In the rows, 128 means zero.
Facts:
(1000) π (156),(610),(236)
(1035) π (1172),(82)
(1038) π (881)
(1055) π (881),(1137)
(1066) π (600),(893)
(1085) π (363),(561)
(1091) π (568),(935)
(1092) π (384),(531),(893)
(1104) π (450),(503),(893),(268)
(1137) π (893)
(114) π (893)
(1172) π (893)
(1177) π (29),(761),(207)
(1188) π (893),(832),(188)
(1206) π (761)
(135) π (45)
(147) π (893)
(149) π (832)
(15) π (893)
(154) π (893)
(156) π (893)
(157) π (568),(68),(1035),(905),(1154)
(166) π (1172)
(169) π (1063),(45),(893)
(170) π (1172),(192)
(177) π (68)
(193) π (1091)
(207) π (135),(1172),(384)
(22) π (1137)
(236) π (63)
(238) π (68),(595),(1137)
(268) π (82),(893)
(29) π (881),(893)
(299) π (761)
(302) π (681)
(322) π (893)
(327) π (1172),(466),(832)
(347) π (207),(893)
(362) π (644),(600)
(363) π (466),(1206)
(381) π (683)
(392) π (82),(893)
(408) π (893),(147)
(448) π (156),(893)
(450) π (68),(169)
(465) π (428)
(466) π (893)
(468) π (893)
(492) π (29),(893)
(51) π (192),(902),(881),(893)
(545) π (15)
(561) π (156),(192),(82),(893)
(567) π (322),(964)
(568) π (68),(681)
(583) π (950)
(593) π (832)
(600) π (68),(466)
(61) π (619),(881),(893)
(610) π (761)
(619) π (322),(1172),(68),(893)
(63) π (1172),(832)
(644) π (156),(1063),(893)
(658) π (764)
(660) π (428),(744)
(68) π (45),(268)
(680) π (816)
(681) π (893)
(683) π (964)
(70) π (192),(881),(893),(1137)
(710) π (950),(902)
(727) π (156),(45),(881),(893)
(744) π (1172),(893)
(758) π (268)
(761) π (893)
(764) π (1065),(147)
(767) π (68)
(797) π (881)
(816) π (187)
(819) π (70),(881)
(82) π (893)
(881) π (156),(1172)
(891) π (893),(744)
(901) π (466),(1092),(744)
(902) π (1172)
(905) π (428)
(911) π (63),(893)
(92) π (156),(1172),(905),(561)
(926) π (1066)
(935) π (466),(45),(893)
(936) π (156),(893)
(950) π (268)
(964) π (45)
(965) π (466)
{(1000),(1085),(169),(236),(299),(362),(384),(39),(466),(503),(545),(561),(583),(61),(63),(68),(70),(727),(797),(816),(881),(935)} κ bredun
{(1035),(1038),(1055),(1065),(1172),(29),(302),(322),(327),(347),(408),(448),(450),(468),(491),(531),(595),(619),(710),(744),(761),(82),(891),(893),(926)} κ druliplam
{(1063),(1092),(1104),(1137),(114),(1154),(1157),(1188),(1206),(135),(149),(166),(187),(188),(363),(381),(392),(610),(658),(764),(819),(902),(92),(965)} κ flidrom
{(1066),(1177),(1212),(157),(177),(192),(207),(22),(238),(428),(492),(567),(568),(600),(644),(660),(680),(758),(901),(911),(936),(964)} κ keflabrel
{(1091),(147),(15),(154),(156),(170),(193),(268),(45),(465),(51),(593),(681),(683),(767),(832),(905),(950),(960)} κ vidre

Known rows:
[128 144 152 110 166 132  99 139 161 131 109  74 113 122 135 110  98 156
 116 152 111 139 123 125 109 114 110 161 123 139 158 124 179 140 120 151
 125 137 109 103 146 143  86 135  99 132 145  97 103 117 124 181 130]: (170)
[112 141 147 112 140 145 111 116 147 139 133  82 116 113 129 128 102 130
 113 164  92 140 133 129 118 118 126 183 111 123 151 119 160 139 105 155
 101 134 111 110 148 115  95 151  75 124 163  99  98 142 137 164 118]: (902)
[126 134 147 123 157 126  96 141 160 124 112  73 120 113 116 135  92 139
 118 145 117 128 137 119 120 126 115 174 139 137 156 120 162 147 108 155
 118 125 109 111 143 124  97 168  86 125 148  89  93 140 138 162 119]: (207)
[121 148 153 121 163 130  96 133 166 117 122  67 125 115 126 129  83 151
 124 152 110 133 136 121 105 125 109 173 132 136 158 111 160 159 121 142
 120 124 115  95 145 128  88 165  97 133 132 100  95 103 126 171 129]: (347)
[127 140 153 119 169 129  99 139 164 119 111  68 121 122 135 119  90 157
 120 150 119 131 137 124 114 119 107 166 133 145 160 123 171 144 123 144
 123 126 109  97 144 135  87 147  89 135 134  97  96 117 130 173 121]: (492)
[120 147 152 119 173 137 110 139 169 126 118  79 116 120 123 113  93 155
 126 158 109 138 140 125  89 110 124 167 127 136 144 122 158 141 110 140
 121 132  97  97 141 138  91 143 102 131 143 102  94 104 121 164 125]: (1085)
[137 153 138  94 173 167  92 179 131 142 103 124  98 110 110 127  71 146
  86 141  97 120 110 107 145 123 118 152  97 132 144 101 167 124 137 110
 136 134 105 134 121 133 102 140 113 110 168  92 127 138 101 174 136]: (465)
[133 147 143 110 179 156  93 169 143 129 106 102 113 114 125 131  67 159
  99 142 105 114 127 113 136 125 110 154 105 143 150 109 163 132 141 102
 135 126 108 118 127 131  96 144 103 120 149  88 120 125 110 173 126]: (660)
[114 130 139 117 136 127 109 137 156 140 125  78 116 107  88 141 103 103
 126 151 101 130 139 117 112 128 145 204 133 120 134 116 145 137  75 166
  99 129  97 125 142 116 109 189  85 106 170  89  85 159 141 140 113]: (68)
[126 126 142 122 145 118  91 148 159 127 111  72 119 102  91 150  86 118
 116 142 116 123 134 108 128 139 117 184 154 129 156 111 149 155  93 174
 109 122 107 127 145 119 107 191  91 116 156  88  87 157 152 152 120]: (964)
[140 144 153 115 187 136  93 175 161 118  99  88 116 112 113 130  60 159
 104 146 113 114 127 101 125 127 100 154 132 139 155 105 155 146 142 116
 140 128 109 109 135 140  98 156 125 125 134  86 107 105 116 173 129]: (157)
[132 136 147 114 154 124  94 148 159 134 105  71 115 110 109 129  93 132
 114 150 111 132 121 110 117 128 111 174 141 127 157 117 164 144 104 171
 115 135 111 117 147 136  99 163 108 122 154  91  94 135 134 169 129]: (1091)
[146 144 129 104 166 139  91 114 172 130  97  82 111  89 131 112 112 184
 107 156 109 142 116 108 108 128 112 154 129 126 162 149 152 183 104 153
 110 122 112 114 152 114 105 121  86 131 185  90 132 127 134 180 138]: (593)
[119 152 152 119 164 137  97 132 160 122 126  72 123 118 135 127  84 153
 124 152 108 137 137 127 105 122 111 169 126 141 157 114 165 154 123 135
 124 125 114  96 143 129  88 160  93 136 130 103  98 105 121 175 129]: (1055)
[108 143 141 113 129 136 101 117 142 132 134  73 125 114 127 142 102 122
 125 150 101 140 139 139 124 130 133 197 115 134 149 117 165 142  99 153
 104 121 114 112 145 110  94 180  56 122 155  99  97 155 135 156 115]: (82)
[120 152 154 119 164 135  98 132 162 121 124  73 124 116 136 125  83 154
 123 154 104 133 136 127 106 121 110 172 123 138 156 113 165 153 125 130
 121 125 113  95 143 127  89 159  93 134 134 102 100 106 121 173 128]: (891)
[125 135 146 108 148 127  99 129 153 140 112  70 116 120 129 119 109 134
 119 151 109 138 127 129 119 120 118 178 123 134 155 125 176 134 103 167
 112 136 111 111 147 134  91 148  82 125 156  96  97 143 134 169 120]: (15)
[112 134 138 112 134 137 113 119 152 144 130  80 118 113 115 131 116 118
 130 156  99 137 142 134 112 119 152 200 117 127 134 127 157 134  81 160
  96 128  98 116 144 111 102 167  60 111 173  95  94 161 138 147 111]: (466)
[110 172 132 105 145 180  81 147 147 117 131 127  96  91  97 146  88 162
 104 127 122 154 133 124 121 126 116 152 139 133 155  96 148 170  95 151
 128 116  97 132 121 108 101 165  86 129 167 123  92 144 139 169 152]: (491)
[122 141 126  98 144 174  90 163 114 148 117 127 103 105 110 152  81 120
  93 130  94 117 128 123 169 136 143 178  90 135 136 108 158 118 116 113
 118 121 105 149 118 104 108 164  62 100 185  85 124 188 121 152 115]: (428)
[108 148 142 112 134 143  97 122 145 130 133  81 118 108 120 142  98 127
 122 144 105 141 138 134 124 130 128 190 122 135 152 114 162 148  95 158
 107 120 110 115 140 109  93 177  64 123 156 102  93 154 137 157 123]: (531)

Rows:
No name comes twice in this set of rows, the named rows included.
[110 138 133 113 136 139 110 128 152 141 130  85 115 110 106 136 110 117
 126 149 102 139 139 130 112 119 149 195 123 126 136 122 153 137  78 165
 101 128  94 121 140 113 103 170  70 112 175 100  89 160 138 147 114]	(384)
[128 151 131  91 155 168  90 174 119 151 107 124  98 109 105 138  80 129
  88 138  91 120 110 112 153 129 130 165  89 131 138 106 166 118 124 118
 126 136 109 144 123 123 107 148  94 104 180  90 128 164 109 168 130]	(905)
[117 158 133 107 153 175  81 157 149 118 119 126  95  94  98 141  92 165
 102 123 129 147 135 121 129 124 114 143 144 137 162 106 152 159  96 159
 128 118  94 135 119 113 106 155  83 129 171 117  92 158 148 169 147]	(1212)
[105 137 146 112 131 139 111 113 143 141 137  78 116 116 126 133 106 116
 119 161  89 138 137 130 119 119 134 195 112 122 150 119 160 136  95 165
  96 135 112 113 148 112  95 159  69 121 162  98  90 154 143 157 114]	(1137)
[113 146 139 113 133 138  91 133 149 130 132  80 119 104 108 153  90 121
 119 145 105 138 134 125 125 136 126 188 131 130 152 106 153 155  93 159
 107 121 108 118 142 111  99 189  73 120 156 100  91 151 140 159 123]	(595)
[127 149 148 118 179 138 110 132 177 124 113  80 116 113 128 108  95 170
 125 160 109 140 138 119  85 111 125 162 129 130 145 128 153 155 109 134
 122 129  99  96 145 134  94 134 102 133 152  98 103  97 121 168 126]	(1000)
[134 150 144 115 171 143 105 110 177 122 113  78 115  97 135 112  94 179
 107 173 100 140 127 107  93 121 108 158 125 119 162 132 142 180 116 138
 110 130 113  97 155 120  98 124 102 138 161  96 116 100 132 180 135]	(1188)
[134 144 157 114 176 128 100 141 166 129 106  70 114 124 139 107  93 161
 116 154 114 138 124 121 102 110 101 157 126 139 162 122 180 139 127 150
 127 137 112  94 147 149  87 135 110 134 137  98 101 102 120 184 131]	(51)
[103 176 139 105 153 196  77 163 151 103 129 143  79  97  96 136  95 187
 101 108 153 175 143 138 114 109  99 111 161 149 171  93 161 162  84 182
 149 121  81 130 105 124  93 145  91 146 158 149  69 146 155 181 168]	(680)
[135 135 113  99 127 146  92  96 148 152 110  87 113  86 123 133 135 143
 109 151 100 145 118 123 135 137 143 188 115 121 153 154 153 169  77 173
  86 119 112 135 151  91 112 144  41 115 215  85 133 187 148 162 121]	(832)

The same elements again, as new rows of numbers:
Known rows:
[122 129 126 125 129 131 149 123 125 120 135 134 120 131 127 126 131 127
 122 118 128 139 122 135 123 134 128 125 130 130 122 114 136 127 130]: (1092)
[119 132 128 124 136 131 125 128 136 119 134 130 117 126 126 136 134 138
 124 119 127 127 145 126 124 122 125 130 131 129 124 131 130 127 129]: (188)
[119 128 125 127 128 134 148 125 126 113 127 132 124 119 128 124 125 124
 128 119 131 133 113 135 122 139 140 131 129 136 121 115 114 124 130]: (1000)
[121 129 130 125 136 130 113 122 124 118 129 149 119 132 127 144 141 123
 132 140 127 128 120 123 136 123 124 138 130 131 122 131 121 118 130]: (156)
[117 126 132 124 131 131 147 138 125 122 136 132 118 130 126 136 134 130
 122 117 128 130 119 128 131 139 127 125 130 132 121 117 137 129 129]: (610)
[136 128 133 130 131 131 114 145 124 125 134 133 120 120 128 143 128 124
 124 132 128 122 116 124 128 131 127 129 130 131 117 122 129 126 130]: (761)
[121 128 132 126 132 132 149 142 124 122 136 137 120 132 127 135 132 128
 123 119 128 130 120 126 131 142 127 124 130 131 121 118 137 131 129]: (1206)
[123 124 124 123 130 136 116 125 131 117 132 121 117 123 128 131 125 145
 123 118 128 152 154 136 127 121 125 126 131 129 124 118 135 125 129]: (764)
[122 123 125 124 128 134 112 123 126 118 127 134 119 127 128 138 125 128
 121 130 128 140 143 125 131 121 124 137 131 128 122 128 125 119 133]: (147)
[136 125 125 125 128 134 112 140 129 122 130 122 120 119 128 139 125 124
 121 131 127 131 163 124 126 120 126 129 133 128 118 129 129 121 130]: (1065)
[130 127 128 127 134 130 114 136 126 158 131 149 127 120 128 126 129 123
 121 123 128 122 124 127 123 123 128 131 131 128 120 124 128 120 130]: (744)
[130 134 133 125 141 131 109 138 126 174 131 149 128 120 128 138 139 125
 123 135 127 121 116 124 123 122 125 134 131 126 121 132 121 118 129]: (1172)
[135 127 125 129 128 134 146 129 126 162 128 134 120 131 128 126 126 125
 128 120 127 123 129 125 129 125 126 126 130 145 125 127 116 123 130]: (600)
[119 126 124 130 133 133 122 122 124 111 127 122 129 119 128 126 132 130
 129 127 130 143 114 140 126 135 138 129 129 130 124 118 114 120 129]: (797)
[125 128 124 125 136 132 138 125 125 112 132 120 119 128 128 127 134 133
 124 117 128 135 119 133 122 127 127 126 130 130 125 118 130 125 129]: (114)
[131 127 123 128 133 136 137 135 124 144 128 122 129 124 129 123 124 128
 131 117 128 124 118 126 130 124 126 124 130 143 137 128 117 122 130]: (758)
[142 129 123 127 133 130 114 133 124 123 127 121 130 120 128 123 131 123
 122 129 128 122 141 123 122 128 133 125 131 132 122 130 121 128 131]: (450)
[120 126 124 126 127 129 118 130 123 142 127 171 138 131 130 124 131 123
 124 125 127 151 138 128 136 126 126 136 128 131 125 116 133 118 129]: (465)
[123 128 123 125 127 131 120 122 125 120 128 152 127 135 127 124 129 122
 122 132 127 132 155 125 132 137 125 134 129 131 139 126 124 124 130]: (1091)
[136 127 123 126 131 131 142 130 125 194 127 145 130 131 130 124 126 125
 123 121 127 130 137 127 130 124 125 126 131 138 132 130 114 120 129]: (568)
[136 129 124 125 131 130 116 125 125 128 131 124 124 121 128 135 134 122
 124 135 128 122 141 125 122 123 132 130 134 128 121 125 122 119 129]: (322)

Rows:
No name comes twice in this set of rows, the named rows included.
[119 129 125 125 127 131 125 130 125 131 130 131 132 119 128 123 126 124
 125 117 128 121 137 129 121 122 142 129 130 132 121 118 135 122 134]	(327)
[135 127 123 126 130 132 152 129 124 168 127 128 132 130 128 124 127 123
 125 119 127 124 134 126 132 125 126 125 131 145 141 124 114 120 128]	(177)
[120 127 124 132 126 133 112 171 138 114 128 128 143 119 126 126 125 139
 130 139 130 151 136 130 157 148 135 130 130 139 120 120 121 131 129]	(816)
[145 129 137 126 148 131 110 136 132 172 131 146 120 122 127 157 141 127
 123 148 127 121 119 121 126 122 123 135 132 129 119 146 113 121 129]	(893)
[132 124 128 126 130 131 115 142 125 144 132 143 121 119 126 136 127 123
 122 131 127 122 131 125 123 125 127 129 130 130 118 121 130 122 129]	(531)
[123 127 124 132 124 136 163 124 125 115 134 120 119 127 130 127 126 123
 135 120 128 127 118 134 131 123 127 126 130 151 124 105 129 118 129]	(1177)
[135 124 123 125 129 130 115 135 122 129 127 132 130 120 128 124 127 122
 121 123 127 123 144 126 123 121 135 127 130 129 122 122 128 124 129]	(302)
[132 130 124 126 136 130 113 123 125 116 130 153 120 139 127 147 143 127
 125 156 128 125 148 124 135 140 125 141 130 131 130 141 114 120 130]	(45)
[133 127 125 126 141 129 124 125 129 118 132 130 119 135 126 138 142 138
 122 119 128 130 134 125 127 137 126 125 131 131 122 131 123 129 129]	(1063)
[119 127 124 125 127 131 114 143 125 119 128 138 133 128 128 128 126 125
 127 139 127 140 158 124 149 125 125 138 128 132 123 124 134 121 130]	(960)
[121 128 126 129 138 132 123 126 139 132 129 162 120 125 128 138 127 132
 124 130 128 129 120 123 124 146 126 136 129 132 120 134 114 129 130]	(466)
[130 128 125 125 135 131 114 139 124 156 128 141 136 120 127 124 133 125
 121 120 128 122 126 125 123 125 134 125 129 130 123 124 124 120 130]	(1035)
[134 125 123 127 128 131 112 138 124 125 128 123 125 119 127 125 125 124
 121 121 128 122 136 126 122 125 133 125 130 131 121 121 128 126 131]	(926)
[126 129 125 127 127 131 113 164 125 131 130 127 138 119 126 127 126 126
 121 133 128 124 158 126 136 124 133 127 131 129 119 118 135 125 129]	(491)
[122 129 124 126 132 132 127 153 130 116 133 124 123 127 127 126 132 136
 123 119 127 144 157 134 141 133 128 126 131 130 121 120 139 129 129]	(1157)

The same elements again, as new rows of numbers:
Known rows:
[141 145 147  86 119 146  69 112 151 131 131  98 147 140 175]: (936)
[159 121 126  96 110 144 119 143 126 163 103 110 130 123 192]: (881)
[145 120 104 105  93 122  91 124 137 128 118 126 136 151 188]: (1038)
[136 152 129  81 106 142  68 118 162 145 133 121 135 127 183]: (680)
[166 142 136  88 103 132  90 139 179 154 120 122 131 138 181]: (1000)
[177 122 144  77 102 135  66 117 144 132 114  96 158 165 148]: (147)
[137 105 145  93  80 117  65 137 162 182 150 139 138 157 162]: (1154)
[129 163 133  71  97 135  73 119 151 144 135 128 119 135 177]: (157)
[149 199 139  77  68 115  94 143 167 153 129 113 117 174 175]: (68)
[148 140 120  96  87 113  71 127 157 116 115 137 126 156 175]: (302)
[151 128 162  87  87 116  87 144 183 161 121 136 148 127 174]: (39)
[164 133 113  66  82 133  71 126 151 153 119 122 144 157 165]: (1091)
[155 133 142 104 106 118  64 122 148  96 111 105 142 172 162]: (322)
[156 114 139  71  80 104  68 129 151 167 126 138 169 140 164]: (960)
[137 123 138  99  82  93  65 129 160 136 125 152 150 142 173]: (491)
[121 132 153  84  98 119  70 119 155 162 141 136 156 115 178]: (192)
[148 134 124  97  90 132  56 136 145 120  93 141 115 140 178]: (327)
[151 113 140  95 103 145  62 132 159 154 137 113 124 176 157]: (1092)
[156 132 136 102 102 119  63 125 153 107 108 116 136 160 166]: (891)
[138 144 150  79 111 153  64 114 161 127 127 100 136 146 169]: (1066)
[135 124 143  99  77  90  69 129 160 136 124 152 148 143 173]: (595)

Rows:
No name comes twice in this set of rows, the named rows included.
[159 157 156  87  97 125  76 144 170 144 117  92 154 170 184]	(169)
[187 166 131  86  89 127  74 112 147 146 133 105 154 154 135]	(268)
[140 164 138  80 117 132  59 128 135 159 122 124 119 124 188]	(207)
[154 127 123  99  98 147  70 138 140 174 137 126 109 154 165]	(92)
[156 148 114 103  89 114  69 127 157 127 118 137 127 144 172]	(710)
[164 127 147  90 107 140 100 136 162 138 113 102 136 148 175]	(61)
[169 143 144  92 104 151  72 151 161 160  91 132 110 110 172]	(63)
[118 154 135  60  84 156  65 121 158 132 119 121 112 156 178]	(600)
[152 106 142  95 109 149  72 125 150 140 143  94 130 184 151]	(1137)
[146 102 109  96  96 147  88 132 145 171 143 118 127 165 176]	(819)
[154 139 129  97 104 141  65 148 118 184 124 132  89 144 163]	(902)
[159 123 139  99 105 146  65 130 154 152 145 106 124 172 150]	(392)
[168 124 115  73  85 140  62 129 149 159 108 131 145 138 165]	(593)

